Below is a small trained network, with its code and all its weights. Each question gives an input and a class and asks what happens when units are switched off, that is, made to give their printed mean instead of their output.

import numpy as np


def w(rows, s, z=0):
    codes = np.array(rows[::2]) - 128.0
    scale = np.full(codes.shape[1], s)
    scale[-1] = z or s
    return codes * scale


def f(y):
    return y / 2 * (1 + np.tanh(0.7978845608 * (y + 0.044715 * y**3)))


def log_softmax(a):
    a = a - a.max(-1, keepdims=True)
    return a - np.log(np.exp(a).sum(-1, keepdims=True))


def net(x, mask):
    res = np.array(x, float).reshape(1, 6) / 4 @ E
    y = f(res @ A[0][:, :-1].T + A[0][:, -1])
    res = res + np.where(mask, y, B[0][:, -1]) @ B[0][:, :-1]
    return log_softmax(res[-1] @ U[:, :-1].T + U[:, -1])


A, B = {}, {}
E = w([
[114,116,121,121],'x0',
[153,150,140,138],'x1',
[163,158,142,142],'x2',
[129,98,218,135],'x3',
[121,161,135,55],'x4',
[248,96,95,93],'x5',
],0.016)
A[0] = w([
[173,177,148,174,168],'neuron 1',
[176,155,70,68,74],'neuron 2',
[233,4,128,131,199],'neuron 3',
[136,73,94,167,189],'neuron 4',
[137,180,76,39,54],'neuron 5',
[109,76,209,205,135],'neuron 6',
[75,182,143,88,189],'neuron 7',
[64,202,124,130,254],'neuron 8',
[156,103,202,89,190],'neuron 9',
[102,121,182,200,128],'neuron 10',
[185,122,105,65,72],'neuron 11',
[123,163,6,223,128],'neuron 12',
[92,140,217,165,182],'neuron 13',
[107,122,144,151,80],'neuron 14',
[100,86,85,111,151],'neuron 15',
],0.012,0.0061)
B[0] = w([
[88,103,113,129,164],'neuron 1',
[205,112,36,116,175],'neuron 2',
[121,193,191,89,253],'neuron 3',
[146,105,186,127,178],'neuron 4',
[143,163,74,106,169],'neuron 5',
[148,61,84,134,213],'neuron 6',
[121,150,198,139,189],'neuron 7',
[174,103,205,136,221],'neuron 8',
[54,118,173,169,179],'neuron 9',
[121,81,48,153,193],'neuron 10',
[152,105,91,141,175],'neuron 11',
[79,149,255,100,207],'neuron 12',
[127,124,75,75,210],'neuron 13',
[166,126,106,108,142],'neuron 14',
[142,148,114,114,157],'neuron 15',
],0.0093,0.016)
U = w([
[142,86,133,127,210],'0',
[131,158,107,74,185],'1',
[154,76,5,129,4],'2',
],0.017,0.0018)

Each question gives the input, the list of numbers given to net, and the class t.
The units are the neurons (one row each of A and B). Each row of codes is followed by its name. A weight is (code - 128) times the scale printed after its matrix; where a second scale follows, it is the last column's (A, B and U).
mask holds one flag per neuron, in row order. A switched-off neuron (its flag False) gives its mean, the last column of its row in B, instead of its output. The means were averaged over made-up inputs and are rounded, as every weight is.
A unit's drop is (log p(t) with every unit on - log p(t) with that unit switched off) / (log p(t) with every unit on - log p(t) with every unit switched off).
The circuit of an input: a set's keep is (log p(t) with only the set's units on - log p(t) with every unit switched off) / (log p(t) with every unit on - log p(t) with every unit switched off). Starting from the 12 units with the biggest drops (on a tie, the unit counted first), units are removed one at a time, each time the one whose removal leaves the highest keep (on an exact tie, the one counted first), for as long as the keep stays at least 0.8.
circuit, biggest first: the units of the circuit, biggest drop first
k most important neurons: the k neurons with the biggest drops, biggest first
drop of u: that unit's drop, to one decimal
input [1,6,2,6,8,-4], class 0: circuit, biggest first : (neuron 3; neuron 9)
input [-6,-8,-2,8,3,6], class 1: 2 most important neurons : (neuron 3; neuron 8)
input [6,-8,0,-3,2,3], class 2: circuit, biggest first : (neuron 2)
input [3,-3,-4,2,-2,-2], class 2: circuit, biggest first : (neuron 12; neuron 3)
input [-3,6,2,-7,-7,-1], class 0: circuit, biggest first : (neuron 3; neuron 12)
input [0,-5,3,-8,0,3], class 1: 2 most important neurons : (neuron 12; neuron 6)
input [-1,3,5,0,1,6], class 2: 4 most important neurons : (neuron 12; neuron 2; neuron 11; neuron 7)
input [1,7,-3,-7,-2,-8], class 0: 3 most important neurons : (neuron 8; neuron 3; neuron 5)
input [-1,-6,-7,-6,0,-8], class 0: 2 most important neurons : (neuron 8; neuron 3)
input [5,1,0,-3,4,8], class 2: 2 most important neurons : (neuron 2; neuron 11)
input [-8,-7,-7,-8,-6,-7], class 0: 2 most important neurons : (neuron 8; neuron 3)
input [8,-7,-1,-8,-5,7], class 1: 2 most important neurons : (neuron 12; neuron 3)
input [-8,-4,-2,-4,-4,2], class 1: 2 most important neurons : (neuron 8; neuron 6)
input [6,-5,1,-2,-3,7], class 1: drop of neuron 3 : 1.1
input [7,2,-6,0,-6,7], class 1: drop of neuron 7 : 0.0
input [-5,-8,4,-8,-4,-3], class 0: drop of neuron 5 : 0.1
